Here is a tiny trained network, its code and every weight. The questions are about switching its units off for an input and a target symbol, where a switched-off unit gives its printed mean instead of its output.

import numpy as np


def w(rows, s, z=0):
    codes = np.array(rows[::2]) - 128.0
    scale = np.full(codes.shape[1], s)
    scale[-1] = z or s
    return codes * scale


def f(y):
    return y / 2 * (1 + np.tanh(0.7978845608 * (y + 0.044715 * y**3)))


def softmax(a):
    e = np.exp(a - a.max(-1, keepdims=True))
    return e / e.sum(-1, keepdims=True)


def log_softmax(a):
    a = a - a.max(-1, keepdims=True)
    return a - np.log(np.exp(a).sum(-1, keepdims=True))


def net(x, mask):
    ids = ['ΛΞΠΣΦΨαβγδεζημτω'.index(c) for c in x.split()]
    T = len(ids)
    res = E[ids] + P[:T]
    u = 0
    for l in range(2):
        q, k, v = (res @ M[l].T for M in (Q, K, V))
        z = softmax(np.where(np.tri(T) > 0, q @ k.T / 3**0.5, -1e9)) @ v
        res = res + np.where(mask[u], z, O[l][:, -1]) @ O[l][:, :-1]
        u += 1
        y = f(res @ A[l][:, :-1].T + A[l][:, -1])
        res = res + np.where(mask[u : u + 12], y, B[l][:, -1]) @ B[l][:, :-1]
        u += 12
    return log_softmax(res[-1] @ U[:, :-1].T + U[:, -1])


Q, K, V, O, A, B = {}, {}, {}, {}, {}, {}
E = w([
[140,118,62,113,66,170,178],'Λ',
[167,162,58,155,86,191,103],'Ξ',
[149,102,105,184,167,215,131],'Π',
[164,56,83,54,65,175,200],'Σ',
[110,47,125,116,117,98,150],'Φ',
[145,216,90,85,2,103,91],'Ψ',
[128,64,139,134,125,148,124],'α',
[122,145,138,158,126,180,101],'β',
[163,80,73,153,121,134,127],'γ',
[155,73,91,87,77,60,127],'δ',
[136,125,107,127,84,183,127],'ε',
[154,37,106,151,159,64,103],'ζ',
[158,145,116,211,153,121,26],'η',
[150,82,145,101,131,204,146],'μ',
[108,197,136,67,41,119,140],'τ',
[137,58,111,74,58,124,163],'ω',
],0.008)
P = w([
[69,157,121,77,140,140,49],'0',
[176,156,81,114,158,161,208],'1',
[195,81,212,147,72,153,130],'2',
[111,36,28,130,68,94,38],'3',
[193,174,127,89,151,104,147],'4',
[146,135,117,231,39,78,167],'5',
[99,7,99,102,79,183,59],'6',
[178,152,151,116,187,88,147],'7',
],0.013)
Q[0] = w([
[135,17,29,205,53,98,128],'L0H0',
[61,129,213,28,110,93,161],'L0H0',
[80,181,3,227,108,46,184],'L0H0',
],0.0066)
K[0] = w([
[137,102,248,104,80,121,77],'L0H0',
[119,132,53,26,101,109,195],'L0H0',
[248,1,192,187,63,217,168],'L0H0',
],0.0081)
V[0] = w([
[122,215,105,224,159,2,69],'L0H0',
[165,162,51,126,7,154,132],'L0H0',
[157,180,154,185,179,225,132],'L0H0',
],0.0079)
O[0] = w([
[157,196,42,217,127,80,90,132],'L0H0',
[252,91,89,66,107,167,125,253],'L0H0',
[121,121,128,200,103,255,147,128],'L0H0',
],0.0095,0.0017)
A[0] = w([
[175,64,179,124,2,152,214,99],'L0N0',
[201,150,108,133,81,135,131,105],'L0N1',
[204,141,126,207,124,124,163,129],'L0N2',
[151,169,102,120,207,124,235,254],'L0N3',
[152,181,170,199,137,40,136,153],'L0N4',
[214,171,149,84,245,89,200,82],'L0N5',
[135,130,114,56,165,94,126,120],'L0N6',
[193,123,135,183,117,103,136,93],'L0N7',
[169,155,109,111,116,131,163,63],'L0N8',
[176,123,107,154,86,208,169,46],'L0N9',
[189,60,168,178,111,53,181,180],'L0N10',
[214,173,107,138,54,82,120,191],'L0N11',
],0.0077,0.0049)
B[0] = w([
[123,153,141,224,193,141,58,225],'L0N0',
[116,98,163,163,194,97,164,178],'L0N1',
[162,105,207,68,171,104,182,197],'L0N2',
[202,190,131,95,55,156,206,198],'L0N3',
[202,77,117,163,98,145,170,176],'L0N4',
[234,173,114,213,20,73,84,182],'L0N5',
[188,159,127,64,164,102,120,149],'L0N6',
[123,121,184,118,167,140,166,164],'L0N7',
[91,160,112,170,138,102,180,126],'L0N8',
[120,101,142,117,142,1,62,155],'L0N9',
[138,228,171,170,112,233,127,223],'L0N10',
[136,89,161,146,223,211,183,254],'L0N11',
],0.0066,0.0061)
Q[1] = w([
[208,63,47,47,31,165,70],'L1H0',
[135,226,58,2,27,60,182],'L1H0',
[144,241,183,156,253,126,251],'L1H0',
],0.0057)
K[1] = w([
[99,252,144,111,172,98,127],'L1H0',
[144,175,161,119,146,144,200],'L1H0',
[186,103,120,171,63,134,124],'L1H0',
],0.012)
V[1] = w([
[34,135,116,122,120,2,89],'L1H0',
[101,82,235,55,110,145,156],'L1H0',
[75,155,172,221,39,215,112],'L1H0',
],0.0094)
O[1] = w([
[208,195,127,195,47,169,92,21],'L1H0',
[91,62,240,131,69,187,145,2],'L1H0',
[82,156,175,151,133,6,62,76],'L1H0',
],0.011,0.0062)
A[1] = w([
[164,158,162,174,157,110,74,91],'L1N0',
[50,129,126,122,179,133,192,12],'L1N1',
[139,89,139,122,134,181,94,217],'L1N2',
[159,97,134,88,106,163,213,80],'L1N3',
[174,185,121,186,65,124,94,116],'L1N4',
[142,117,194,160,65,184,167,75],'L1N5',
[107,116,178,123,148,50,115,132],'L1N6',
[81,138,226,175,102,136,149,40],'L1N7',
[89,191,129,75,118,140,130,255],'L1N8',
[115,145,191,115,80,142,58,225],'L1N9',
[2,63,132,89,130,132,60,133],'L1N10',
[119,153,27,157,130,155,133,94],'L1N11',
],0.01,0.0059)
B[1] = w([
[94,85,89,156,85,221,68,215],'L1N0',
[97,101,156,81,19,121,119,193],'L1N1',
[98,90,140,108,195,120,152,206],'L1N2',
[72,203,85,205,117,121,122,248],'L1N3',
[127,115,169,129,84,60,214,238],'L1N4',
[86,207,175,88,116,87,100,208],'L1N5',
[136,155,2,145,132,192,186,165],'L1N6',
[191,155,56,15,96,122,84,160],'L1N7',
[124,16,138,167,148,150,161,145],'L1N8',
[136,36,109,187,55,113,78,171],'L1N9',
[169,202,129,168,211,50,151,148],'L1N10',
[146,120,159,27,162,135,94,217],'L1N11',
],0.0087,0.012)
U = w([
[74,75,108,131,146,113,197,253],'Λ',
[176,153,144,89,225,84,171,203],'Ξ',
[215,175,60,242,170,124,171,153],'Π',
[69,254,151,167,186,105,120,82],'Σ',
[135,206,163,177,67,62,157,131],'Φ',
[135,61,97,119,193,222,99,38],'Ψ',
[112,43,149,111,72,122,92,127],'α',
[107,75,54,200,84,108,113,30],'β',
[153,52,125,84,138,182,92,126],'γ',
[128,208,116,52,128,195,97,70],'δ',
[137,68,175,136,168,122,106,175],'ε',
[220,108,142,64,78,133,136,125],'ζ',
[129,174,48,72,113,92,53,77],'η',
[112,152,207,103,155,23,100,141],'μ',
[121,65,61,151,92,218,98,91],'τ',
[75,125,131,151,111,183,98,121],'ω',
],0.0069,0.0047)

Each question gives the input, a string of symbols that net reads in full, and the target symbol t.
The units are the heads (3 rows each of Q, K, V and O) and the neurons (one row each of A and B). Each row of codes is followed by its name. A weight is (code - 128) times the scale printed after its matrix; where a second scale follows, it is the last column's (O, A, B and U).
mask holds one flag per unit, layer by layer, with each layer's heads first. A switched-off unit (its flag False) gives its mean, the last column of its rows in O or B, instead of its output. The means were averaged over made-up inputs and are rounded, as every weight is.
A unit's drop is (log p(t) with every unit on - log p(t) with that unit switched off) / (log p(t) with every unit on - log p(t) with every unit switched off).
The circuit of an input: a set's keep is (log p(t) with only the set's units on - log p(t) with every unit switched off) / (log p(t) with every unit on - log p(t) with every unit switched off). Starting from the 12 units with the biggest drops (on a tie, the unit counted first), units are removed one at a time, each time the one whose removal leaves the highest keep (on an exact tie, the one counted first), for as long as the keep stays at least 0.8.
circuit, biggest first: the units of the circuit, biggest drop first
unit that matters most: the unit with the biggest drop
top k neurons: the k neurons with the biggest drops, biggest first
top k neurons in layer l: the k neurons of layer l with the biggest drops, biggest first
input δ Σ μ Ξ, target δ: circuit, biggest first => (L1H0 L1N5 L0H0)
input η δ μ ζ, target η: circuit, biggest first => (L1H0 L0H0)
input μ τ ζ α μ ζ η δ, target Λ: circuit, biggest first => (L1H0 L1N6)
input η δ η η ζ, target Λ: top 4 neurons => (L0N0 L0N3 L0N11 L1N1)
input ζ β μ η ζ ζ μ γ, target Λ: circuit, biggest first => (L1H0 L0N3 L0N0 L1N11)
input μ δ Ξ η, target μ: circuit, biggest first => (L1N10 L1H0)
input α ζ ζ δ, target α: circuit, biggest first => (L1H0 L0H0)
input γ ζ δ ω Ψ, target Λ: circuit, biggest first => (L1H0 L1N8)
input Ξ ζ η γ δ η β η, target Π: circuit, biggest first => (L1N11 L1N1 L1N5)
input ω η γ Ξ, target ω: circuit, biggest first => (L1H0 L0H0 L1N5 L1N3)
input ζ η β η η μ, target τ: unit that matters most => L0H0
input η η η ζ γ η ω ε, target Λ: top 3 neurons => (L0N0 L0N3 L1N1)
input δ ζ α ζ μ Σ, target α: top 3 neurons in layer 0 => (L0N0 L0N11 L0N3)
input δ δ Σ, target Σ: top 2 neurons in layer 1 => (L1N5 L1N3)
input Ψ η δ η ζ η ζ, target Ψ: top neuron in layer 0 => (L0N10)
input ε ζ ζ β δ Σ, target Φ: top 2 neurons => (L0N10 L0N0)
input η Ξ ζ η α ζ Ξ Σ, target Λ: top 2 neurons => (L0N3 L1N1)
input μ δ β δ Ψ η, target τ: top 2 neurons in layer 1 => (L1N0 L1N6)
input η η ω η η η γ μ, target Λ: top 4 neurons => (L0N0 L0N3 L1N1 L0N5)
input ζ η τ β, target ζ: top 2 neurons in layer 0 => (L0N11 L0N2)
input β δ η η Σ δ ζ, target β: top 2 neurons => (L0N11 L1N9)
input β η ζ, target τ: top 2 neurons => (L0N10 L0N11)
input τ ζ η, target Ξ: top 3 neurons => (L1N10 L0N5 L0N6)
input μ ω η ζ, target μ: unit that matters most => L1N10
input β ζ η η Λ, target Λ: top 2 neurons => (L0N3 L1N1)
input δ δ Π α ζ η ζ, target δ: top 2 neurons => (L1N5 L0N6)
input μ η ζ Λ η η, target Φ: unit that matters most => L0H0
input ζ η η, target Φ: top 2 neurons in layer 1 => (L1N4 L1N5)
